What each symbol does to the elements:
y: Z201->Z727, Z562->Z660, Z438->Z939, Z740->Z637, Z111->Z293, Z480->Z330, Z280->Z438, Z831->Z145, Z806->Z80, Z596->Z740, Z660->Z839, Z285->Z503, Z639->Z918, Z764->Z315, Z574->Z383, Z686->Z183, Z503->Z759, Z815->Z829, Z148->Z562, Z814->Z565, Z145->Z540, Z364->Z978, Z865->Z596, Z907->Z127, Z706->Z394, Z469->Z990, Z939->Z386, Z839->Z907, Z552->Z838, Z922->Z729, Z990->Z670, Z559->Z841, Z570->Z576, Z74->Z218, Z770->Z520, Z120->Z815, Z286->Z345, Z127->Z945, Z729->Z958, Z689->Z552, Z394->Z757, Z123->Z47, Z520->Z265, Z511->Z427, Z966->Z356, Z875->Z154, Z331->Z559, Z356->Z190, Z565->Z64, Z540->Z865, Z727->Z686, Z362->Z201, Z190->Z514, Z829->Z857, Z339->Z407, Z841->Z111, Z987->Z922, Z183->Z332, Z386->Z764, Z315->Z806, Z918->Z280, Z857->Z74, Z330->Z17, Z108->Z385, Z992->Z574, Z757->Z364, Z125->Z831, Z293->Z228, Z365->Z352, Z756->Z123, Z385->Z639, Z218->Z770, Z759->Z966, Z576->Z914, Z343->Z992, Z17->Z570, Z945->Z929, Z670->Z56, Z914->Z331, Z80->Z480, Z407->Z274, Z56->Z120, Z64->Z339, Z383->Z148, Z958->Z756, Z396->Z362, Z541->Z286, Z265->Z343, Z427->Z108, Z637->Z396, Z514->Z987, Z154->Z469, Z978->Z572, Z572->Z365, Z332->Z511, Z274->Z706, Z929->Z814, Z345->Z875, Z352->Z285, Z47->Z689, Z838->Z125, Z228->Z541
f: Z201->Z686, Z562->Z839, Z438->Z386, Z740->Z396, Z111->Z228, Z480->Z17, Z280->Z939, Z831->Z540, Z806->Z480, Z596->Z637, Z660->Z907, Z285->Z759, Z639->Z280, Z764->Z806, Z574->Z148, Z686->Z332, Z503->Z966, Z815->Z857, Z148->Z660, Z814->Z64, Z145->Z865, Z364->Z572, Z865->Z740, Z907->Z945, Z706->Z757, Z469->Z670, Z939->Z764, Z839->Z127, Z552->Z125, Z922->Z958, Z990->Z56, Z559->Z111, Z570->Z914, Z74->Z770, Z770->Z265, Z120->Z829, Z286->Z875, Z127->Z929, Z729->Z756, Z689->Z838, Z394->Z364, Z123->Z689, Z520->Z343, Z511->Z108, Z966->Z190, Z875->Z469, Z331->Z841, Z356->Z514, Z565->Z339, Z540->Z596, Z727->Z183, Z362->Z727, Z190->Z987, Z829->Z74, Z339->Z274, Z841->Z293, Z987->Z729, Z183->Z511, Z386->Z315, Z315->Z80, Z918->Z438, Z857->Z218, Z330->Z570, Z108->Z639, Z992->Z383, Z757->Z978, Z125->Z145, Z293->Z541, Z365->Z285, Z756->Z47, Z385->Z918, Z218->Z520, Z759->Z356, Z576->Z331, Z343->Z574, Z17->Z576, Z945->Z814, Z670->Z120, Z914->Z559, Z80->Z330, Z407->Z706, Z56->Z815, Z64->Z407, Z383->Z562, Z958->Z123, Z396->Z201, Z541->Z345, Z265->Z992, Z427->Z385, Z637->Z362, Z514->Z922, Z154->Z990, Z978->Z365, Z572->Z352, Z332->Z427, Z274->Z394, Z929->Z565, Z345->Z154, Z352->Z503, Z47->Z552, Z838->Z831, Z228->Z286
v: Z201->Z362, Z562->Z148, Z438->Z280, Z740->Z596, Z111->Z841, Z480->Z80, Z280->Z918, Z831->Z125, Z806->Z315, Z596->Z865, Z660->Z562, Z285->Z352, Z639->Z385, Z764->Z386, Z574->Z992, Z686->Z727, Z503->Z285, Z815->Z120, Z148->Z383, Z814->Z929, Z145->Z831, Z364->Z757, Z865->Z540, Z907->Z839, Z706->Z274, Z469->Z154, Z939->Z438, Z839->Z660, Z552->Z689, Z922->Z987, Z990->Z469, Z559->Z331, Z570->Z17, Z74->Z857, Z770->Z218, Z120->Z56, Z286->Z541, Z127->Z907, Z729->Z922, Z689->Z47, Z394->Z706, Z123->Z756, Z520->Z770, Z511->Z332, Z966->Z759, Z875->Z345, Z331->Z914, Z356->Z966, Z565->Z814, Z540->Z145, Z727->Z201, Z362->Z396, Z190->Z356, Z829->Z815, Z339->Z64, Z841->Z559, Z987->Z514, Z183->Z686, Z386->Z939, Z315->Z764, Z918->Z639, Z857->Z829, Z330->Z480, Z108->Z427, Z992->Z343, Z757->Z394, Z125->Z838, Z293->Z111, Z365->Z572, Z756->Z958, Z385->Z108, Z218->Z74, Z759->Z503, Z576->Z570, Z343->Z265, Z17->Z330, Z945->Z127, Z670->Z990, Z914->Z576, Z80->Z806, Z407->Z339, Z56->Z670, Z64->Z565, Z383->Z574, Z958->Z729, Z396->Z637, Z541->Z228, Z265->Z520, Z427->Z511, Z637->Z740, Z514->Z190, Z154->Z875, Z978->Z364, Z572->Z978, Z332->Z183, Z274->Z407, Z929->Z945, Z345->Z286, Z352->Z365, Z47->Z123, Z838->Z552, Z228->Z293
h: Z201->Z427, Z562->Z929, Z438->Z80, Z740->Z686, Z111->Z875, Z480->Z331, Z280->Z806, Z831->Z637, Z806->Z576, Z596->Z727, Z660->Z814, Z285->Z514, Z639->Z764, Z764->Z17, Z574->Z907, Z686->Z385, Z503->Z987, Z815->Z520, Z148->Z945, Z814->Z706, Z145->Z396, Z364->Z503, Z865->Z201, Z907->Z64, Z706->Z365, Z469->Z829, Z939->Z480, Z839->Z565, Z552->Z865, Z922->Z689, Z990->Z857, Z559->Z286, Z570->Z111, Z74->Z992, Z770->Z383, Z120->Z770, Z286->Z670, Z127->Z339, Z729->Z552, Z689->Z540, Z394->Z352, Z123->Z831, Z520->Z148, Z511->Z280, Z966->Z729, Z875->Z120, Z331->Z541, Z356->Z958, Z565->Z394, Z540->Z362, Z727->Z108, Z362->Z511, Z190->Z756, Z829->Z265, Z339->Z364, Z841->Z345, Z987->Z47, Z183->Z639, Z386->Z330, Z315->Z570, Z918->Z315, Z857->Z343, Z330->Z559, Z108->Z939, Z992->Z839, Z757->Z285, Z125->Z740, Z293->Z154, Z365->Z356, Z756->Z125, Z385->Z386, Z218->Z574, Z759->Z922, Z576->Z293, Z343->Z660, Z17->Z841, Z945->Z407, Z670->Z74, Z914->Z228, Z80->Z914, Z407->Z978, Z56->Z218, Z64->Z757, Z383->Z127, Z958->Z838, Z396->Z332, Z541->Z990, Z265->Z562, Z427->Z438, Z637->Z183, Z514->Z123, Z154->Z815, Z978->Z759, Z572->Z966, Z332->Z918, Z274->Z572, Z929->Z274, Z345->Z56, Z352->Z190, Z47->Z145, Z838->Z596, Z228->Z469
r: Z201->Z396, Z562->Z383, Z438->Z918, Z740->Z865, Z111->Z559, Z480->Z806, Z280->Z639, Z831->Z838, Z806->Z764, Z596->Z540, Z660->Z148, Z285->Z365, Z639->Z108, Z764->Z939, Z574->Z343, Z686->Z201, Z503->Z352, Z815->Z56, Z148->Z574, Z814->Z945, Z145->Z125, Z364->Z394, Z865->Z145, Z907->Z660, Z706->Z407, Z469->Z875, Z939->Z280, Z839->Z562, Z552->Z47, Z922->Z514, Z990->Z154, Z559->Z914, Z570->Z330, Z74->Z829, Z770->Z74, Z120->Z670, Z286->Z228, Z127->Z839, Z729->Z987, Z689->Z123, Z394->Z274, Z123->Z958, Z520->Z218, Z511->Z183, Z966->Z503, Z875->Z286, Z331->Z576, Z356->Z759, Z565->Z929, Z540->Z831, Z727->Z362, Z362->Z637, Z190->Z966, Z829->Z120, Z339->Z565, Z841->Z331, Z987->Z190, Z183->Z727, Z386->Z438, Z315->Z386, Z918->Z385, Z857->Z815, Z330->Z80, Z108->Z511, Z992->Z265, Z757->Z706, Z125->Z552, Z293->Z841, Z365->Z978, Z756->Z729, Z385->Z427, Z218->Z857, Z759->Z285, Z576->Z17, Z343->Z520, Z17->Z480, Z945->Z907, Z670->Z469, Z914->Z570, Z80->Z315, Z407->Z64, Z56->Z990, Z64->Z814, Z383->Z992, Z958->Z922, Z396->Z740, Z541->Z293, Z265->Z770, Z427->Z332, Z637->Z596, Z514->Z356, Z154->Z345, Z978->Z757, Z572->Z364, Z332->Z686, Z274->Z339, Z929->Z127, Z345->Z541, Z352->Z572, Z47->Z756, Z838->Z689, Z228->Z111

The rows follow the links: the fewer symbols apart two elements are, the more alike their rows tend to be.

Each row is also shifted at random along 6 hidden directions that mean nothing.

Some elements, each with a row of numbers:
Z343	[827,-218,32,295,-9,406,-7,6,345,31,-182,-60,370,-33,-210,-327,284,55,-72,-415,2,170,-58,-153,-595,-70,135,400,106,192,-70,-60]
Z394	[203,107,-9,213,-35,407,-208,103,70,38,128,265,139,-16,-223,-41,170,38,171,-404,-10,34,383,-160,-190,-182,23,707,308,305,-46,343]
Z469	[143,-101,208,56,-203,144,118,-176,312,-133,34,-291,39,312,-37,-213,68,24,-302,329,122,241,-13,121,-21,77,49,-43,192,106,-9,-139]
Z939	[88,8,-24,-350,827,-368,238,-101,178,369,-26,94,263,-147,30,59,-289,-320,65,309,-614,323,291,-156,193,-918,109,-692,0,-398,-127,-343]
Z385	[397,114,-166,-250,562,-124,391,60,-240,384,-470,-336,338,-177,69,-162,-263,-231,-47,-135,6,-33,218,-32,196,-164,313,-535,-83,-240,-196,118]
Z759	[-12,85,-77,-112,165,31,-321,-47,192,-10,510,617,56,-215,-39,226,-405,-128,310,185,-477,-14,253,-75,529,-476,-343,55,74,-134,245,-33]
Z670	[-593,-177,220,-88,-51,29,8,-294,494,-95,176,-1,68,160,18,-121,-109,-72,-239,489,-192,361,-39,2,196,-287,-174,-287,33,-47,123,-288]
Z120	[-140,-236,51,-45,61,118,-3,-298,328,124,-190,-343,368,56,11,-364,-100,-19,-372,66,121,253,-142,-254,112,91,117,-440,-152,-348,137,-108]
Z154	[-223,-57,577,-18,-365,-95,135,-163,68,-221,557,155,-404,268,-2,162,-70,-44,-239,557,-80,233,227,577,230,-209,-573,87,267,692,38,-193]
Z576	[547,-15,460,348,-288,-150,408,36,-571,19,174,43,-547,-16,109,282,137,109,-329,-38,180,241,292,473,-373,74,-239,446,130,627,-322,33]
Z596	[-240,240,-115,3,641,-187,-55,-42,-328,-87,170,-213,-88,84,-159,65,9,-101,298,710,-142,25,242,179,97,-313,195,-290,88,-294,-329,111]
Z201	[916,280,-120,98,153,50,188,-146,-248,-173,-13,-20,-183,-165,103,70,-190,-105,-27,584,14,165,311,244,459,-256,111,-65,-20,-204,-361,460]
Z857	[-9,-250,-120,251,-507,544,93,-142,1128,-334,-265,206,211,-17,117,-199,181,108,-254,43,-232,391,-448,-303,-278,-250,243,389,87,-142,26,-305]
Z639	[364,125,7,-159,417,-139,413,72,-2,207,-101,141,79,-208,77,116,-256,-228,38,105,-385,163,360,159,158,-647,55,-189,145,72,-240,-58]
Z918	[29,79,-96,-181,-84,-122,474,289,-155,220,-338,-174,26,-1,201,46,-166,-9,-65,-366,99,-217,-79,100,-15,302,291,-86,151,103,-13,-225]
Z706	[57,79,-186,-146,-488,303,-314,17,519,-126,-83,410,68,-61,40,27,111,26,79,-389,-9,-103,-80,-409,298,-71,-68,303,-65,-7,265,324]
Z729	[276,45,-364,153,652,77,-146,66,-202,397,-174,144,413,-374,-96,-18,-107,-6,265,-526,-173,44,231,-553,-203,-191,391,101,-78,-563,-72,156]
Z293	[-105,-62,271,471,-23,213,375,85,-67,-274,-102,-523,-150,393,-246,-213,594,130,-145,317,202,242,62,503,-900,21,294,476,420,577,-549,-95]
Z570	[766,-12,151,14,-442,-170,315,-21,4,66,-180,157,-368,-64,331,239,60,81,-367,-192,56,219,-38,-78,-5,21,-31,84,-109,62,-59,-21]
Z660	[758,-162,236,198,-2,89,-391,-275,43,-458,382,-102,-72,97,-307,-202,194,-4,41,705,57,50,-191,441,-21,-69,-482,-65,-211,219,-6,122]
Z992	[224,-203,11,183,-543,388,-44,182,857,-75,-35,498,91,70,-9,39,354,155,32,-593,-321,160,-221,-365,-586,-232,95,799,340,310,165,-413]
Z686	[-54,244,-150,-79,-448,2,352,234,19,169,-130,398,-289,-119,409,422,-217,70,-88,-444,-64,9,222,-240,271,27,267,398,266,-10,-4,42]
Z559	[293,-2,302,-267,-520,-351,250,-36,-291,39,-163,-107,-419,16,297,137,63,-8,-390,-135,354,-93,-110,250,243,287,-393,-311,-333,397,62,172]
Z841	[24,-7,258,25,-3,-50,237,-95,288,-81,-26,115,-224,71,4,94,331,-95,-161,294,-248,420,165,128,-275,-685,-58,83,107,303,-343,-47]
Z756	[120,86,-273,224,-538,84,-12,355,-411,-254,-193,55,-247,-173,164,135,42,266,179,-438,377,-543,-436,199,-156,846,58,473,-150,131,51,171]
Z332	[-299,189,-107,-25,-137,-15,412,211,1,170,-174,269,-144,-146,282,272,-179,-8,-51,-295,-158,61,229,-87,94,-151,280,277,272,37,-133,-23]
Z111	[-136,-36,141,-285,-180,-167,154,-146,311,-151,-261,-203,-145,150,93,-72,244,-124,-231,339,40,103,-237,103,77,-279,-129,-464,-252,83,-104,1]
Z330	[-232,-112,252,263,270,-272,355,48,-504,312,40,-202,-176,58,23,137,58,115,-216,-166,42,266,231,62,-563,117,227,100,154,69,-245,-318]
Z386	[1209,23,-74,-239,474,-292,336,46,-521,556,-393,-520,297,-54,117,-155,-294,-93,-198,-392,251,-71,188,-162,105,319,334,-622,-114,-314,-20,-11]
Z265	[85,-233,29,-246,-533,39,-61,66,296,264,-309,80,237,-46,167,-111,1,65,-251,-901,192,-217,-362,-371,2,432,-157,-46,-231,119,486,-142]
Z125	[-482,140,-368,-136,514,-150,-159,129,-116,-118,-264,-338,121,61,-153,-102,235,-61,428,317,-17,-298,-265,-15,-148,-25,340,-396,-143,-408,-190,51]

In each set, the symbols that take the first to the second take the third to the fourth, perhaps in another order. Give the fourth.
Answer with the element's name.
A [-177,49,-303,-113,347,-170,-175,110,-316,358,-157,201,207,-368,77,104,-202,-29,236,-577,-51,-238,21,-426,99,66,98,-176,-296,-422,148,136]
B [618,230,-342,180,587,98,57,123,-410,146,-272,-588,180,179,-185,-181,196,92,201,23,260,-21,254,-207,-342,248,829,79,264,-463,-411,251]
C [698,25,368,-138,-514,-14,197,-46,-24,-121,72,-119,-303,277,59,14,110,-8,-326,115,260,41,100,342,142,138,-281,75,127,589,5,75]
D Z74

A [348,93,144,-186,-7,54,-365,-194,-69,25,294,384,4,-227,-90,48,-129,-194,66,-12,-28,-37,362,9,594,-390,-619,-37,-250,218,155,594]
B [551,93,-296,197,-189,165,-107,104,64,-204,0,477,-94,-359,131,210,-116,68,218,-84,-155,-99,-145,-62,121,-60,-33,394,-125,-147,6,177]
C [-195,-76,389,9,501,-420,222,-192,-484,233,59,-227,-132,-53,-63,29,68,-141,-244,256,-11,349,317,238,-182,-374,-236,-438,-204,136,-321,52]
D Z815

A [385,-69,278,216,-287,235,231,-25,49,-101,24,-420,-23,399,-93,-219,189,134,-307,93,306,176,86,215,-302,354,170,297,381,365,-111,-102]
B [-493,-147,562,108,186,-49,34,-395,232,-154,707,289,-153,58,-150,75,-190,-170,-201,881,-466,575,421,450,204,-814,-591,-87,199,358,-61,-233]
C [359,-204,387,169,-219,122,86,-302,-7,-99,254,74,-40,-123,36,-104,-223,-44,-397,223,75,269,84,346,247,-44,-536,-19,-148,346,75,85]
D Z218

A [430,0,226,-267,-116,-73,140,-132,188,38,-171,-280,-26,232,21,-134,160,-104,-263,129,126,129,44,48,118,-120,-51,-318,-30,198,-30,64]
B [390,-173,397,305,-222,178,165,-212,-371,-52,144,-398,-6,84,-50,-263,-123,104,-459,94,466,130,96,439,-37,541,-244,72,7,384,1,82]
C [-37,247,-133,-263,-201,-213,221,81,-176,235,-115,245,-213,-165,365,351,-337,-44,-105,-243,24,-40,240,-215,580,48,91,-103,-16,-211,67,182]
D Z918

A [499,17,449,-44,226,-58,155,-201,38,40,246,-59,-78,183,-179,-36,103,-184,-186,447,-156,394,503,294,18,-617,-253,-101,202,438,-234,57]
B [-221,-19,250,25,-303,-14,288,54,275,-84,-68,61,-280,210,45,115,374,10,-187,73,-102,257,31,116,-356,-330,24,223,207,416,-217,-156]
C [112,29,14,85,83,-59,-231,6,-522,-34,428,186,-56,-211,-44,102,-439,18,179,63,83,-279,119,289,403,324,-387,45,-104,32,216,144]
D Z285

A [459,31,-201,150,-25,121,-161,45,-104,-17,178,413,21,-306,78,169,-296,48,190,-154,-122,-97,48,-118,222,53,-74,283,-36,-201,148,125]
B [-255,133,-362,-222,-43,-185,-107,306,-255,89,-328,-43,1,-118,115,106,61,45,281,-476,180,-529,-343,-190,-1,405,179,-141,-270,-221,109,114]
C [-389,78,-258,-28,-171,409,-288,83,646,-150,-88,294,246,18,-127,-95,197,3,262,-202,-206,-54,-81,-360,-21,-275,178,407,179,-63,108,103]
D Z759

A [-853,152,-60,101,243,-46,486,299,-200,410,-109,120,30,-80,88,227,-112,4,44,-533,-207,108,455,-117,-321,-182,448,397,489,110,-248,-201]
B [-482,99,48,-183,-3,-195,433,195,-99,72,-23,178,-168,-125,166,228,-262,-119,19,64,-209,-78,109,347,193,-233,-85,-81,140,280,-73,-179]
C [365,127,-36,119,426,-208,-75,84,-955,-30,19,-222,-92,-251,-168,-6,-76,-54,256,65,304,-377,70,494,20,253,-257,-169,-362,146,-198,469]
D Z838

A [297,238,64,79,164,-213,173,-74,-935,-104,134,-395,-320,-52,39,65,-262,-32,-70,512,435,-166,261,602,436,405,-137,-282,-139,27,-253,459]
B [-157,-133,63,491,-41,-2,412,115,-194,-144,-97,-385,-233,194,30,1,256,254,-178,158,122,191,-194,227,-789,362,461,329,271,38,-371,-419]
C [32,-57,90,-120,-508,-354,317,106,-199,38,-105,-69,-375,53,410,246,-143,145,-303,-178,217,-136,-352,77,67,587,-21,-193,-105,1,165,-354]
D Z670

A [838,66,-322,103,413,108,-175,20,-122,400,-51,330,350,-399,13,75,-282,-14,188,-593,-190,53,313,-587,87,-146,259,175,-39,-520,68,222]
B [-748,139,-235,54,135,-149,-41,378,-549,-13,-154,-316,-100,119,-113,56,247,143,362,-257,267,-520,-201,158,-447,568,302,117,52,41,-117,-36]
C [439,-12,146,-357,-377,37,75,-145,672,52,-49,129,-1,223,162,21,48,-71,-279,44,-153,256,50,-292,324,-320,-28,-167,139,44,179,-156]
D Z857

A [650,51,320,-265,-409,-204,281,98,-75,421,-116,174,-249,74,212,242,132,-25,-340,-690,121,128,346,-208,8,-65,-130,145,117,467,50,96]
B [914,3,56,-203,-250,159,153,-154,613,-161,-314,-176,10,197,48,-187,276,-97,-228,286,5,242,-86,-82,88,-344,133,-183,19,50,-132,90]
C [-361,-227,192,-293,87,-325,-380,-18,-259,401,177,-154,192,136,-115,-91,-3,-9,-26,-540,229,-244,-95,-263,-30,448,-335,-403,-250,40,509,-152]
D Z907

A [-394,5,203,-410,-304,-221,159,53,400,259,-169,170,-140,191,193,173,205,-82,-195,-330,-148,152,57,-307,5,-313,-22,-112,85,193,97,-204]
B [-29,-84,168,-98,375,-229,130,-323,-47,-152,-282,-532,-10,27,-59,-292,212,-212,-227,738,91,244,-159,300,8,-384,-108,-797,-482,-108,-361,193]
C [365,21,118,499,216,370,-218,-38,-544,57,116,-253,158,14,-406,-260,280,128,47,-313,407,36,439,71,-452,266,55,598,133,301,-225,554]
D Z565

A [-553,-64,186,41,-168,54,232,32,294,-173,-162,-335,-108,375,-82,-137,435,47,-135,208,46,162,-136,172,-477,-58,210,82,255,307,-231,-237]
B [753,8,221,-126,-143,153,103,-237,738,-139,137,221,-36,181,11,1,90,-155,-197,495,-364,507,237,-56,191,-778,-83,17,260,149,-81,-69]
C [-2,114,-75,-63,-192,199,-208,259,-74,194,169,253,147,42,-77,62,-139,45,221,-680,77,-342,232,-194,110,342,-1,471,320,212,347,63]
D Z759

A [-740,134,-73,61,687,-273,-75,224,-677,93,82,-231,-26,5,-280,67,136,-28,436,75,-3,-275,158,259,-357,-14,95,-69,16,38,-258,47]
B [18,171,-323,-90,-414,-34,-70,351,114,-104,-152,478,-269,-145,207,364,109,97,323,-442,-107,-367,-257,-186,0,59,81,370,-28,20,104,18]
C [24,62,-191,-106,314,102,-319,-72,83,-36,212,140,279,-104,-142,-89,-295,-97,295,207,-163,-174,41,-59,421,-92,-90,-170,-34,-301,185,68]
D Z352

A [-595,83,-200,-412,-685,-150,389,224,550,-315,-288,268,-297,-35,462,260,-184,-43,-3,174,-210,-297,-566,220,456,8,-52,-206,-57,92,159,-372]
B [-288,-31,109,-364,-214,-230,199,36,147,267,-393,-232,-20,179,175,-10,226,-31,-263,-385,163,24,-81,-276,-75,69,127,-339,-101,44,50,-71]
C [-115,-232,477,20,-187,-147,69,-79,-515,334,217,37,16,-142,21,-31,-258,-3,-367,-559,293,-54,156,260,65,382,-624,-11,-194,580,289,32]
D Z339

A [394,-204,46,58,-444,314,101,-154,624,126,-172,222,193,-63,181,-115,-76,65,-388,-447,-53,319,-60,-439,10,-38,78,230,40,-64,201,-133]
B [-734,-288,145,-36,81,15,-15,-87,276,268,-74,57,351,-91,-54,-179,-17,-43,-168,-425,-127,145,-91,-244,-249,-124,-127,-110,-123,43,215,-247]
C [-201,-119,45,-68,64,-56,-477,-156,129,256,233,188,118,87,-98,39,109,48,19,-364,-40,119,118,-594,-58,-31,-69,12,-66,-266,299,-7]
D Z64

A [112,126,-42,77,-360,34,562,309,-428,-130,-349,-378,-177,14,171,-28,-115,93,-95,-127,422,-387,-187,579,-59,702,177,137,117,384,-168,5]
B [-105,-66,156,-82,-20,-206,212,-115,104,13,-213,-109,-171,29,111,18,241,-69,-262,152,-31,259,-77,3,-134,-295,-4,-286,-195,22,-191,-40]
C [-88,-104,-12,30,-124,103,-492,-223,319,-130,170,164,12,75,-77,-43,169,73,15,88,-15,124,-155,-345,49,-57,-142,47,-168,-252,184,99]
D Z759

A [-109,-255,415,509,430,193,117,-403,-336,-223,276,-529,166,27,-324,-450,-47,-45,-301,787,179,379,170,681,-243,-45,-274,-144,-59,255,-315,44]
B [170,-222,379,152,-20,25,-105,-57,-49,-106,334,110,15,-24,-242,-77,97,-27,-12,61,-73,42,-2,426,-260,-152,-557,165,-37,596,52,-99]
C [-127,200,-15,-264,453,-401,-112,262,-465,534,207,513,-83,-239,2,448,-121,-148,386,-595,-340,-159,541,-260,62,-452,-163,63,48,46,44,105]
D Z637

A [-6,14,-187,258,44,132,-158,118,-239,22,213,238,59,-178,-37,89,-233,144,224,-227,-28,-176,35,-23,3,303,44,384,90,-140,118,-6]
B [331,263,-205,-374,242,-294,-154,43,-154,-5,4,78,-146,-41,32,191,-52,-152,320,277,-119,-220,74,-30,435,-247,-23,-418,-141,-254,-34,226]
C [-118,-48,39,111,77,139,-422,-159,83,125,209,199,108,-13,-150,-25,159,39,23,-239,-11,209,226,-440,-93,-152,-73,236,-43,-165,89,228]
D Z503

